The rows lie along a hidden order. The number after each row says roughly how far along it the row is, from 0 to 10. A new part has a new order.
(in the rows, 128 means zero)
[ 90 178 124 127 163  67 137 144  54 117 116 129 130 121 127 133 112 138
 127 123 133 224]  2
[133 145 132 121 146 132 119  95 230 122  87 122 111 125 151 136 128 136
 129 140 132 206]  1
[157 118 126  97 134  99 125  63 153 132 116 133 131 149 171 129 128 122
 121 142 130  55]  3
[108 103 119 109  98 149 110 134  67 139 150 135 137 152 101 133 148 145
 134 131 128   1]  9
[117 135 125  92 104 119 123  74 123 126  97 134 140 147 153 126 118 114
 127 122 125 127]  4
[159 100 132 132 126 147 152 179 189 121 123 131 126 120 149 132 117 110
 137 134 131 136]  3
[129 120 130 125  71 182  96  86 182 139 158 124 132 137  91 118 147 136
 132 119 120  74]  10
[214 117 143 153 167 113 153 147 242 127 166 123 134 129 188 123 133 100
 117 124 128 199]  4
[ 44 125 137  74 113 177 126 128 102 128  93 133 109 145 110 141 142 145
 134 138 129 155]  0
[120 111 122 158 125 138 131 178  56 138 160 132 131 121  79 128 130 142
 127 118 128  56]  7
[178  98 130 117 161 118 156 166 201 125 105 129 124 135 186 142 127 104
 128 149 136  69]  2
[ 92 159 124 149 143 119 110 138  48 129 145 123 124 121 121 135 142 162
 131 122 133 138]  7
[ 83 137 135 127 127 183 123 158 133 126  87 122 107 124 116 137 141 145
 135 135 129 161]  1
[127 143 125 129 109 126 102  67  98 132 151 124 139 141 128 125 144 146
 128 119 126 107]  10
[163 155 135 130 150 120 124 101 196 116 118 122 122 132 191 140 143 147
 136 130 132 150]  6
[183  98 135 113 126 139 149 181 214 125 139 131 128 137 175 133 131 125
 133 144 130 101]  5
[ 95 115 127 121 148 135 142 211  44 133 155 141 128 135 112 145 139 156
 127 133 136  37]  4
[140 156 128 131 131 107 106  90 134 131 150 124 142 137 137 125 147 150
 124 120 128 107]  9
[ 85 146 140 108 130 142 122 139  75 133 160 132 130 133 126 127 143 145
 118 117 125 165]  3
[123 106 128 131 121 143 118 146  53 139 169 133 138 135  96 125 141 139
 122 123 127  21]  7
[137 150 132 138 125 154 103  68 164 138 119 122 118 131 130 128 149 152
 124 131 127 109]  5
[173 167 140 124 147  97 134 133 216 108 147 121 132 126 216 137 137 127
 135 116 129 255]  7
[140 141 141 113 174 115 135  80 147 132 150 131 126 136 168 136 148 148
 113 133 130 122]  1
[ 34 127 119 123 131 145 109 194  16 131 124 132 114 139  66 151 143 174
 143 134 136  17]  7
[  6 104 105 104  97 190  86  80   4 144  46 136 103 166   3 145 136 189
 143 159 138   1]  4
[132 152 136 130 158 110 150 185 162 111 133 125 122 124 181 147 140 143
 139 129 136 215]  4
[109 160 121 119 160  76 152 160  92 116 105 130 129 118 135 132 110 117
 129 133 133 211]  0
[149 132 123 125 100 123 102  31 140 138 133 124 139 135 119 109 126 114
 116 120 122 108]  7
[ 58 123 135  87 100 174 125 107  45 134 118 137 123 145  86 126 140 139
 123 127 124 119]  1
[157  97 129 155 144 124 137 183 145 119 153 121 124 110 154 137 135 142
 137 122 133 166]  7
[124 131 127 124  87 157  97  73 118 133 162 125 140 134  97 113 140 130
 130 110 119 122]  10
[127 127 129 117 141 105 132 141  72 136 163 133 142 136 130 128 128 129
 114 125 128 110]  4
[169 123 143 143 147 124 146 179 144 129 196 128 137 118 151 126 146 141
 120 117 127 159]  5
[103 146 128 121 101 128 104  86  81 136 160 128 136 135  94 116 136 144
 122 109 122 147]  7
[ 79 160 122 123 145  73 137 142  66 121 103 130 125 118 113 131 111 126
 130 127 131 143]  1
[104 147 128 111  98 121 109  65  85 133 142 130 143 134 104 114 123 126
 122 112 120 150]  7
[181 105 120 157 122  96 132 163 152 125 143 125 142 124 144 127 118 113
 135 128 131  57]  10
[138 116 133  97 117 126 116  52 202 134  87 126 118 145 138 123 136 121
 124 140 124 128]  2
[ 73 105 113 126 138 128 129 155  25 134  94 136 129 139  84 136 115 136
 129 143 133   1]  3
[112 155 120 147 143  95 116 166  62 121 150 124 132 125 128 140 133 160
 138 121 135 189]  9
[162 107 135 116 158 137 144 163 182 135 137 133 121 139 172 141 145 127
 122 143 136  17]  3
[100 149 142 102 111 155 135 116 161 120 112 125 122 128 150 123 129 115
 127 118 117 244]  2
[187 101 131 143  87 142 137 114 209 127 160 126 143 125 160 112 131  92
 131 116 120 139]  8
[ 85 158 117 149 169  70 124  99 112 125  99 124 124 123 143 131 112 137
 123 137 135 129]  2
[ 98 161 132  93 125  86 128  97 117 115 119 131 137 139 155 130 119 122
 130 121 126 236]  3
[125 151 131 125 147 122 105  80 123 135 119 126 122 144 147 135 151 161
 124 138 133  74]  5
[122  96 143 141 151 160 140 181 119 139 143 135 115 130 124 139 144 146
 122 147 134  28]  2
[156 114 115 140 149  89 127 163  81 131 129 131 138 134 131 136 119 140
 132 138 136   6]  7
[103 149 124 100 105  98 115  92 102 124 119 130 142 144 151 125 121 117
 130 121 125 167]  7
[182 111 130 119 186  84 168 172 200 121 105 133 118 127 195 149 121 124
 128 148 139  87]  1
[102 169 136  98 174  82 143 121 102 116  96 130 120 128 158 137 123 146
 121 131 133 232]  0

Next part:
[132 134 119 181 134 131 118 130  95 141 124 137 121 134 160 166  62 133
 149 151 140 115  96 123 205 120 141  92 147 114 122 134 129 132 129 131
  99 124 130 125 130 176 159 119 119 153 144 134 136 151 136 123 137 211
 111 201 143 130 114 127 138  84  99 125 161 148 142 150 116 114 255 107
 160 130 122 109 121 125 175 170 112  92 137 145 148 120 116 130 134  69
 114 127 121 131 133 178 105 165 144 128 132 119 191 111 127 125 154   1
 128 118 122 107  73 111 147 132 125 120 136 142 144 108 141 115 138 103
 116 126 132 144 198 128 148 134 127 127 108 108]  9
[133  99 148  80 115 122 126 117 162 108 102 119 146 121 155 100 164 121
 120  92 112 135 152 128  83 112 126 158  96 122 135 113 118 107 124 123
 185 115 119 152 139  82  43 129 141  99 120 119 143 115 123 112 139  68
 142  33 118 121 103 132 122 153 167 126  98 106 110  90 150 139   1 163
 114 124 125 121 114 132  76  78 147 150  89 141 113 149 131 136 119 170
 140 125 125 102 138  95 132 135 109 120 128 143 151 125 125 136 129 213
 132 134 126 152 127 138 138 137 132 116  68 114  98 132 113 124 180 151
 136 143 113 109  59 121 104 135 103 124 107 108]  0
[141 121 135 122 119 147 119  91 163 130   1 120 109 129 235 165  88 113
 151 120 125 122 108 115 204 110 141 122 145  83 129 119 117 110 124 125
 161 149 141 165 148 151 118 104 117 120 126 124 124 148 150 107 126 209
 114  91 132 121  68 124 133  91 108 144 148 132 135 131 168 108 144 115
 179 125 119 112 121 124 153 163 127 121  69 160 157 143 126 155 113  84
 106 100 132 100 122 114  84 184 114 122 147 151 193 102 124 142 174  31
 132 115 134 194  73 142 183 122 121 129  69 135 173 106 125 126 193 145
 128 127 145 147 142 112 126 150  93 130  47 143]  10
[129 107 132  70 129 116 114 142  95 142 112 133 133 138 172 169  72 124
 140 141 138 119  94 122 170 116 129 134 136 110 110 134 119 124 136 132
 105 111 125 131 129 144 113 146 123 145 138 161 163 142 133 114 147 194
 126 146 137 134 171 135 134  88 119 129 131 138 130 130 121 125 192 117
 176 131 128 113 100 138 145 176 122 117 117 137 144 117 118 130 123  79
 126 113 126 132 134 206 115  80 138 123 135 129 196 110 129 128 144  12
 128 109 116 135  76 110 169 131 124 122  98 144 125  91 142 112 154 111
 113 135 120 151 164 123 159 142 115 133 101  59]  5
[126 142 128 236 139 139 131 159  83 118 161 143 125 114  94 141  86 113
 142 111 119 119 114 140 160 147 122  65 148 152 139 132 156 131 139 125
  89  92 143  86 118 136 203  84 115 156 147 170 117 127 125 118 142 169
 112 195 125 127 110 125 128 120  99 132 163 151 130 161  75 135 168 113
 204 135 150 127 118 116 172 148 109 116 129 118 164 106 113 122 125 114
 112 139 132 162 140 175 114 100 159 130 119 110 116 131 136 135 137  75
 125 139 136  42 105 111 100 114 136 125 139 136 172 102 150 114  92 107
 130 106 124 111 142 146 143 124 124 122 122 102]  8
[128 108 127   1 130 101 123 144  79 129 255 126 142 130  84 137 133 104
 134 129 130 128 131 144  94 139 115 131 128 132 104 132 135 127 141 126
 100  72 126 107 102 137 103 168 142 128 137 206 144 118 126 126 139 105
 147 173 131 133 164 135 128 128 127 135 100 129  63 137  79 139  78 172
 146 132 148 155 105 139 140 157 126 144 144 112 139 109 122 106 129 102
 139 129 129 147 143 204 159  13 147 126 115 124 113 135 139 132 111 172
 125 120 120 101 124 101  61 132 126 158 146 140  79  67 150 111  96  97
 123 127 120 135 122 124 171 117 135 132 163  41]  1
[131 117 131 112 121 133 115 116 159 141  38 125 127 135 217 145  95 130
 135 123 129 126 109 110 173 113 133 127 130  96 126 123 114 117 122 127
 138 137 133 158 145 137 102 125 131 126 124 109 129 142 143 113 133 182
 120  68 134 124  82 133 127 101 129 132 135 124 131 120 177 113 141 128
 147 125 120 112 125 129 138 135 133 123  86 156 135 141 126 148 117  93
 114 111 129  98 120 128 100 164 106 122 142 148 168 103 123 132 156  65
 131 114 116 183  82 144 182 124 125 113  74 131 140 119 122 120 193 147
 126 138 135 151 129 124 127 149 102 126  75 137]  6
[140 161 132 255 131 135 130 119  87 118   7 136 129 110 169 137  96 125
 150 113 114 115 126 108 190 122 136  59 122 110 143 116 139 101 134 117
 147 118 144 130 139 222 175  66 122 116 135 116 139 128 116 113 150 165
 111 109 135 117  88 119 147 119 114 136 173 135 196 145 103 117 142 122
 146 134 138  91 126 115 156  68 121 100 119 147 148 158 119 148 118 152
 110 133 122 132 156 122 110 226 160 130 137 122 186 132 124 143 158  87
 129 140 134 117 132 134  87 126 140 112 125 117 174 143 127 112 133 135
 132 113 140  82 114 135 121 119 129 104  87 129]  9
[124 151 127 221 142 136 134 148  77 118 183 136 118 120  87 146  84 119
 141 120 132 115 114 148 175 147 126  71 152 157 131 134 156 131 143 131
  92 112 150  99 119 156 229  98 109 149 143 175 117 130 127 126 123 167
 115 241 128 129 131 121 131 125  80 137 162 152 156 163  54 134 237 102
 206 135 147 141 121 110 181 139 106 121 141 107 158 113 117 122 120 106
 115 137 134 181 141 156 122  96 166 136 122 110  98 134 136 131 129  87
 123 138 139  81 123 111 101 112 136 140 169 134 176 113 155 123  59 105
 129  99 133 104 175 144 150 124 138 133 142 113]  10
[126 155 125 203 128 123 138 134 146 119 147 132 135 117  60  74 171 120
 117 123 129 136 164 130  85 146 127 118  98 149 147 117 138 121 116 120
 142 123 124 112 119 147 116 127 148  94 127 110 113 108 115 147 130  41
 135 104 129 123 142 128 117 163 155 119 111 118 104 116 119 130  21 181
  39 124 135 128 154 121  93  80 141 118 170 127 100 124 127 104 139 160
 128 148 121 120 141  77 161 133 128 131 120 128  67 155 130 127 113 168
 126 152 118  99 189 138  33 145 137 119 154 111  87 165 113 127  97 148
 140 128 135  91  61 126 110  97 147 115 170 160]  0
[127 110 126  16 114 115 105 132 217 140 103 135 145 147 161  97 122 121
 119 115 130 137 119 104 148 119 119 137 118 108 122 128 104 140 115 129
 142 107 118 138 128 112   7 144 159 139 123  82 135 132 151 118 141 130
 123  66 121 121 111 143 110 111 174 115  96 106  55 124 233 108   1 191
 106 121 113 111 140 135  99 145 151 117 111 160 121 119 121 120 135  90
 125 126 124  57 112 169 108 146  89 119 120 149 102  87 123 133 140  67
 130 113  83 179  38 150 183 139 123  95  62 135  77  96 112 123 164 139
 124 164 114 169  87  99 112 155 100 123 107 133]  0
